Below are the code and all the weights of a small trained network. Each question names an input and a class and asks about switching units off, where a switched-off unit gives its printed mean instead of its output.

import numpy as np


def w(rows, s, z=0):
    codes = np.array(rows[::2]) - 128.0
    scale = np.full(codes.shape[1], s)
    scale[-1] = z or s
    return codes * scale


def norm(h):
    return h / np.sqrt((h * h).mean(-1, keepdims=True) + 1e-5)


def f(y):
    return y / 2 * (1 + np.tanh(0.7978845608 * (y + 0.044715 * y**3)))


def log_softmax(a):
    a = a - a.max(-1, keepdims=True)
    return a - np.log(np.exp(a).sum(-1, keepdims=True))


def net(x, mask):
    res = np.array(x, float).reshape(1, 2) / 4 @ E
    u = 0
    for l in range(4):
        y = f(norm(res) @ A[l][:, :-1].T + A[l][:, -1])
        res = res + np.where(mask[u : u + 6], y, B[l][:, -1]) @ B[l][:, :-1]
        u += 6
    return log_softmax(norm(res)[-1] @ U[:, :-1].T + U[:, -1])


A, B = {}, {}
E = w([
[215,154,1,107,104],'x0',
[118,2,100,176,91],'x1',
],0.0071)
A[0] = w([
[224,26,179,159,72,152],'L0N0',
[54,254,156,104,181,47],'L0N1',
[194,155,75,97,101,4],'L0N2',
[90,171,182,221,127,161],'L0N3',
[188,178,123,120,159,96],'L0N4',
[99,178,5,132,33,76],'L0N5',
],0.0051,0.002)
B[0] = w([
[86,150,210,207,255,224],'L0N0',
[215,139,108,133,171,254],'L0N1',
[68,124,98,180,7,173],'L0N2',
[60,164,7,48,114,199],'L0N3',
[126,70,229,160,102,167],'L0N4',
[169,210,221,137,24,219],'L0N5',
],0.0051,0.0023)
A[1] = w([
[130,131,189,146,85,1],'L1N0',
[124,3,90,120,119,101],'L1N1',
[62,86,143,204,70,166],'L1N2',
[97,101,91,101,93,172],'L1N3',
[189,137,217,138,53,235],'L1N4',
[108,123,247,140,150,56],'L1N5',
],0.0065,0.0016)
B[1] = w([
[72,194,110,143,118,112],'L1N0',
[159,60,157,230,212,212],'L1N1',
[160,122,128,117,141,251],'L1N2',
[157,92,192,170,139,136],'L1N3',
[80,166,102,120,191,228],'L1N4',
[102,109,126,111,2,228],'L1N5',
],0.0094,0.0025)
A[2] = w([
[64,132,144,62,116,89],'L2N0',
[130,93,253,129,163,110],'L2N1',
[248,128,27,101,103,240],'L2N2',
[91,101,118,84,140,108],'L2N3',
[154,174,80,77,219,100],'L2N4',
[243,129,88,152,80,6],'L2N5',
],0.0069,0.0021)
B[2] = w([
[107,48,136,162,103,159],'L2N0',
[171,99,130,98,91,193],'L2N1',
[71,3,237,129,51,253],'L2N2',
[214,154,82,178,67,126],'L2N3',
[128,80,76,178,136,195],'L2N4',
[95,206,212,111,64,166],'L2N5',
],0.0058,0.0042)
A[3] = w([
[18,142,153,233,166,254],'L3N0',
[65,113,255,81,175,195],'L3N1',
[216,202,199,55,161,96],'L3N2',
[186,46,104,187,124,200],'L3N3',
[135,229,191,87,146,84],'L3N4',
[153,19,129,58,115,126],'L3N5',
],0.0064,0.0029)
B[3] = w([
[173,188,103,107,130,249],'L3N0',
[191,105,106,188,54,254],'L3N1',
[107,67,156,214,232,187],'L3N2',
[82,166,131,70,179,250],'L3N3',
[146,74,106,130,206,198],'L3N4',
[150,254,90,122,152,199],'L3N5',
],0.0083,0.0037)
U = w([
[172,75,173,208,251,173],'0',
[133,136,180,150,8,199],'1',
[117,231,53,85,176,186],'2',
[61,110,115,90,137,33],'3',
[76,89,102,69,150,3],'4',
],0.013,0.0061)

Each question gives the input, the list of numbers given to net, and the class t.
The units are the neurons (one row each of A and B). Each row of codes is followed by its name. A weight is (code - 128) times the scale printed after its matrix; where a second scale follows, it is the last column's (A, B and U).
mask holds one flag per neuron, layer by layer. A switched-off neuron (its flag False) gives its mean, the last column of its row in B, instead of its output. The means were averaged over made-up inputs and are rounded, as every weight is.
A unit's drop is (log p(t) with every unit on - log p(t) with that unit switched off) / (log p(t) with every unit on - log p(t) with every unit switched off).
The circuit of an input: a set's keep is (log p(t) with only the set's units on - log p(t) with every unit switched off) / (log p(t) with every unit on - log p(t) with every unit switched off). Starting from the 12 units with the biggest drops (on a tie, the unit counted first), units are removed one at a time, each time the one whose removal leaves the highest keep (on an exact tie, the one counted first), for as long as the keep stays at least 0.8.
units of the circuit, in order: the units of the circuit, biggest drop first
most important unit: the unit with the biggest drop
k most important neurons: the k neurons with the biggest drops, biggest first
top k neurons in layer l: the k neurons of layer l with the biggest drops, biggest first
drop when u is switched off: that unit's drop, to one decimal
input [1,1], class 2: most important unit : L1N4
input [0,0], class 2: 4 most important neurons : [L0N1, L0N2, L0N0, L0N4]
input [-8,-6], class 1: 2 most important neurons : [L1N5, L3N1]
input [3,3], class 2: units of the circuit, in order : [L3N2, L3N3]
input [8,6], class 1: 4 most important neurons : [L0N5, L2N5, L2N2, L3N2]
input [1,0], class 2: 2 most important neurons : [L1N4, L2N2]
input [-4,-3], class 1: 2 most important neurons : [L2N0, L1N5]
input [7,-6], class 1: 3 most important neurons : [L0N0, L2N2, L0N2]
input [-1,-1], class 2: 2 most important neurons : [L1N5, L3N5]
input [0,2], class 2: 2 most important neurons : [L0N0, L2N2]
input [-2,1], class 2: 2 most important neurons : [L0N5, L2N2]
input [5,-6], class 0: 2 most important neurons : [L1N5, L3N2]
input [4,-3], class 1: top 2 neurons in layer 0 : [L0N0, L0N2]
input [-6,-4], class 1: units of the circuit, in order : [L1N5]
input [-3,-2], class 2: top 2 neurons in layer 0 : [L0N3, L0N5]
input [5,-5], class 0: top 3 neurons in layer 3 : [L3N2, L3N4, L3N1]
input [-3,0], class 2: top 2 neurons in layer 0 : [L0N3, L0N5]
input [-1,-2], class 2: drop when L2N4 is switched off : 0.8
input [8,-4], class 1: drop when L2N2 is switched off : 0.5
input [4,-1], class 1: units of the circuit, in order : [L2N2]
